Below is a small trained network, with its code and all its weights. Each question gives an input and a target symbol and asks what happens when units are switched off, that is, made to give their printed mean instead of their output.

import numpy as np


def w(rows, s, z=0):
    codes = np.array(rows[::2]) - 128.0
    scale = np.full(codes.shape[1], s)
    scale[-1] = z or s
    return codes * scale


def f(y):
    return y / 2 * (1 + np.tanh(0.7978845608 * (y + 0.044715 * y**3)))


def softmax(a):
    e = np.exp(a - a.max(-1, keepdims=True))
    return e / e.sum(-1, keepdims=True)


def log_softmax(a):
    a = a - a.max(-1, keepdims=True)
    return a - np.log(np.exp(a).sum(-1, keepdims=True))


def net(x, mask):
    ids = ['ΛΠΣΩαβγδεζθμξτφψ'.index(c) for c in x.split()]
    T = len(ids)
    res = E[ids] + P[:T]
    r = res
    for j in range(3):
        rows = slice(4 * j, 4 * j + 4)
        q, k, v = (r @ M[0][rows].T for M in (Q, K, V))
        z = softmax(np.where(np.tri(T) > 0, q @ k.T / 4**0.5, -1e9)) @ v
        o = O[0][rows]
        res = res + np.where(mask[j], z, o[:, -1]) @ o[:, :-1]
    y = f(res @ A[0][:, :-1].T + A[0][:, -1])
    res = res + np.where(mask[3:11], y, B[0][:, -1]) @ B[0][:, :-1]
    return log_softmax(res[-1] @ U[:, :-1].T + U[:, -1])


Q, K, V, O, A, B = {}, {}, {}, {}, {}, {}
E = w([
[176,143,58,66,222,76,82,100,141,91,33,73],'Λ',
[87,103,150,118,69,58,102,130,133,33,143,164],'Π',
[126,242,92,29,93,52,163,139,154,165,166,78],'Σ',
[101,123,155,86,60,107,153,172,69,51,204,125],'Ω',
[141,76,254,93,87,173,123,141,150,158,177,117],'α',
[62,104,156,44,99,127,152,187,150,114,62,175],'β',
[136,167,169,82,214,130,134,154,248,198,121,99],'γ',
[127,183,196,105,109,163,143,216,125,84,196,95],'δ',
[188,160,134,127,180,139,191,42,129,75,191,143],'ε',
[117,131,124,95,108,137,117,162,124,150,145,207],'ζ',
[159,91,144,181,110,91,103,39,213,178,82,171],'θ',
[200,194,106,148,124,198,87,129,79,159,70,199],'μ',
[122,101,151,26,39,96,87,97,64,151,156,108],'ξ',
[164,124,209,176,133,61,168,182,39,107,91,165],'τ',
[247,93,110,139,81,54,180,156,190,185,99,130],'φ',
[52,129,159,115,136,165,51,90,123,105,159,138],'ψ',
],0.0087)
P = w([
[109,81,83,157,151,122,118,160,118,142,156,94],'0',
[149,156,214,54,82,110,120,125,106,98,108,171],'1',
[174,178,204,27,86,100,111,118,125,109,110,177],'2',
[189,209,191,10,88,101,95,106,146,113,113,179],'3',
[207,226,168,2,88,88,70,90,160,127,108,189],'4',
[223,246,170,3,85,81,72,68,171,133,115,206],'5',
],0.0058)
Q[0] = w([
[169,161,143,83,118,121,110,106,148,125,127,156],'head 1',
[159,150,144,85,115,126,118,117,139,125,130,142],'head 1',
[71,79,104,192,148,131,153,153,100,134,122,87],'head 1',
[82,89,110,175,138,132,147,151,111,128,128,98],'head 1',
[113,87,31,250,206,209,186,126,110,159,115,72],'head 2',
[164,164,170,79,84,127,82,117,108,119,107,182],'head 2',
[146,156,178,60,80,105,87,126,125,116,123,167],'head 2',
[136,142,158,104,99,130,103,129,108,121,121,154],'head 2',
[182,173,159,87,113,104,113,111,146,113,120,171],'head 3',
[59,74,122,146,115,133,117,141,100,123,156,106],'head 3',
[172,169,173,60,93,93,104,113,134,110,128,183],'head 3',
[139,143,165,94,101,106,105,122,120,105,135,150],'head 3',
],0.012)
K[0] = w([
[104,75,75,179,150,125,127,162,120,150,160,90],'head 1',
[115,97,96,167,145,129,126,147,123,143,138,109],'head 1',
[154,206,201,55,92,127,131,87,141,93,96,181],'head 1',
[161,195,193,65,102,130,129,88,143,102,91,176],'head 1',
[1,10,171,147,89,164,105,208,38,97,145,123],'head 2',
[200,199,91,140,147,145,109,81,154,164,96,171],'head 2',
[205,209,98,126,154,123,130,81,173,160,105,149],'head 2',
[173,188,121,131,123,142,127,94,141,148,110,152],'head 2',
[98,93,81,174,151,117,138,150,167,168,159,83],'head 3',
[190,195,210,60,102,114,146,82,144,115,61,181],'head 3',
[109,100,87,168,148,103,154,149,189,180,153,73],'head 3',
[126,109,114,162,150,105,151,136,203,175,136,92],'head 3',
],0.0083)
V[0] = w([
[188,109,184,76,133,187,139,121,224,251,152,81],'head 1',
[183,151,141,197,167,150,168,229,104,144,27,183],'head 1',
[197,206,101,198,206,215,87,99,64,167,136,163],'head 1',
[165,94,111,116,68,169,36,56,24,197,82,161],'head 1',
[78,181,98,53,41,56,130,131,111,139,151,71],'head 2',
[148,132,108,156,11,163,77,190,95,206,89,176],'head 2',
[130,157,118,109,207,134,102,227,206,193,70,65],'head 2',
[120,62,186,137,58,53,166,112,242,159,142,103],'head 2',
[84,141,94,121,254,129,45,38,189,114,114,97],'head 3',
[104,208,65,10,119,98,144,222,133,188,73,81],'head 3',
[250,108,74,153,132,2,181,47,116,149,111,110],'head 3',
[185,222,136,102,110,123,193,149,34,90,207,37],'head 3',
],0.0068)
O[0] = w([
[208,97,131,143,82,127,91,102,84,212,158,56,126],'head 1',
[162,107,121,97,183,55,136,147,121,130,204,180,85],'head 1',
[130,122,184,148,187,58,95,126,101,127,108,122,75],'head 1',
[105,184,156,174,121,51,164,95,151,189,99,128,154],'head 1',
[66,142,95,167,92,111,178,132,113,150,115,43,240],'head 2',
[124,89,125,171,47,120,84,188,111,179,128,162,237],'head 2',
[130,143,182,106,158,132,112,193,193,130,71,78,91],'head 2',
[166,70,115,154,133,110,160,102,201,139,154,105,8],'head 2',
[102,97,226,94,178,189,100,114,172,158,91,104,49],'head 3',
[146,189,152,186,145,166,130,191,161,138,222,112,250],'head 3',
[211,180,163,67,68,70,127,130,196,70,98,114,104],'head 3',
[150,179,106,175,158,118,132,143,76,1,133,53,201],'head 3',
],0.0088,0.0024)
A[0] = w([
[73,68,30,161,66,147,151,96,15,130,184,122,121],'neuron 1',
[113,194,112,204,113,121,157,97,153,102,75,195,195],'neuron 2',
[29,136,206,108,61,112,67,207,90,137,138,108,197],'neuron 3',
[176,130,133,190,115,137,109,74,96,192,130,104,197],'neuron 4',
[70,180,82,114,127,76,139,107,63,55,75,166,225],'neuron 5',
[106,137,165,149,100,253,129,43,122,207,123,77,254],'neuron 6',
[70,89,32,96,84,226,204,136,174,94,108,181,160],'neuron 7',
[76,73,191,81,123,93,113,7,143,233,38,182,66],'neuron 8',
],0.0053,0.0022)
B[0] = w([
[190,86,31,172,207,137,151,116,119,178,92,103,222],'neuron 1',
[44,155,182,126,57,81,169,163,132,96,152,111,189],'neuron 2',
[131,207,119,191,152,165,69,195,112,215,52,140,254],'neuron 3',
[139,112,150,103,84,76,140,109,82,153,133,102,167],'neuron 4',
[72,114,132,117,136,82,145,126,26,87,121,138,250],'neuron 5',
[74,113,218,65,108,181,178,45,70,154,181,83,204],'neuron 6',
[81,27,98,114,126,143,152,196,197,142,94,160,196],'neuron 7',
[116,119,102,253,152,139,63,38,167,44,186,167,169],'neuron 8',
],0.0054,0.0053)
U = w([
[151,145,197,88,184,160,132,148,215,146,104,115,149],'Λ',
[70,88,105,73,118,154,173,159,173,131,68,173,104],'Π',
[160,154,130,214,126,188,101,164,154,60,193,83,94],'Σ',
[91,87,65,213,106,124,145,134,141,58,115,132,54],'Ω',
[164,78,66,135,118,113,149,77,78,195,76,75,100],'α',
[121,127,67,124,156,164,161,156,172,216,217,193,127],'β',
[141,38,201,90,129,144,129,152,98,164,177,98,102],'γ',
[159,108,61,181,197,160,125,157,88,99,134,99,98],'δ',
[151,121,137,70,172,131,83,103,125,60,2,62,186],'ε',
[138,156,128,137,97,150,59,168,85,155,110,202,208],'ζ',
[151,101,116,168,89,130,90,61,199,104,158,156,117],'θ',
[121,136,169,190,210,35,137,140,109,151,151,161,169],'μ',
[67,195,151,155,61,104,200,128,130,154,114,47,156],'ξ',
[121,139,137,36,139,130,182,80,78,55,224,175,138],'τ',
[227,84,105,106,59,87,136,161,182,133,138,127,87],'φ',
[31,118,157,182,183,179,129,75,117,135,116,115,1],'ψ',
],0.0054,0.002)

Each question gives the input, a string of symbols that net reads in full, and the target symbol t.
The units are the heads (4 rows each of Q, K, V and O) and the neurons (one row each of A and B). Each row of codes is followed by its name. A weight is (code - 128) times the scale printed after its matrix; where a second scale follows, it is the last column's (O, A, B and U).
mask holds one flag per unit, heads first, then neurons. A switched-off unit (its flag False) gives its mean, the last column of its rows in O or B, instead of its output. The means were averaged over made-up inputs and are rounded, as every weight is.
A unit's drop is (log p(t) with every unit on - log p(t) with that unit switched off) / (log p(t) with every unit on - log p(t) with every unit switched off).
The circuit of an input: a set's keep is (log p(t) with only the set's units on - log p(t) with every unit switched off) / (log p(t) with every unit on - log p(t) with every unit switched off). Starting from all 11 units, units are removed one at a time, each time the one whose removal leaves the highest keep (on an exact tie, the one counted first), for as long as the keep stays at least 0.8.
units of the circuit, in order: the units of the circuit, biggest drop first
k most important neurons: the k neurons with the biggest drops, biggest first
heads that matter: for each layer, one digit per head in row order, 1 if its drop is at least 0.15 and else 0, layers parted by /
drop when u is switched off: that unit's drop, to one decimal
input ξ μ Ω ξ ε ε, target ξ: units of the circuit, in order : [head 1]
input ξ ψ ε, target τ: heads that matter : 010
input μ Π μ Σ, target μ: heads that matter : 100
input ψ β ξ, target ψ: units of the circuit, in order : [head 3; neuron 8; head 1]
input ξ μ ε ξ Π ψ, target ξ: heads that matter : 100
input γ ξ μ Π β Π, target ζ: heads that matter : 010
input μ ξ ψ, target ζ: heads that matter : 010
input ξ Σ β α, target ξ: units of the circuit, in order : [head 1; head 2]
input ε ψ Π γ τ, target ε: units of the circuit, in order : [head 3; head 2]
input ξ ζ ξ Σ, target ξ: units of the circuit, in order : [head 1; head 2]
input τ α γ ε β β, target τ: heads that matter : 110
input ψ μ μ Ω α, target ψ: heads that matter : 101
input ε Ω ξ ξ ε μ, target ε: heads that matter : 101
input ζ μ μ ζ, target ζ: units of the circuit, in order : [head 2; neuron 3]
input Σ ε Π Π, target Σ: heads that matter : 101
input ξ μ μ γ, target ξ: units of the circuit, in order : [head 1]
input β ξ μ φ μ Σ, target β: units of the circuit, in order : [head 3; head 1]
input α Σ Π, target α: heads that matter : 111
input μ μ ε ε, target μ: heads that matter : 100
input ξ Ω Π τ, target ξ: units of the circuit, in order : [head 1; neuron 2]
input μ ε α, target μ: units of the circuit, in order : [head 1]
input ξ Σ ψ Σ β, target ξ: units of the circuit, in order : [head 1; head 2]
input γ μ ξ Π ξ, target γ: 2 most important neurons : [neuron 6; neuron 4]
input γ Π ζ ξ, target γ: drop when head 3 is switched off : 0.4
input Σ ξ α, target Σ: drop when neuron 5 is switched off : 0.1
input α Π β Π Π ξ, target α: drop when neuron 1 is switched off : 0.2
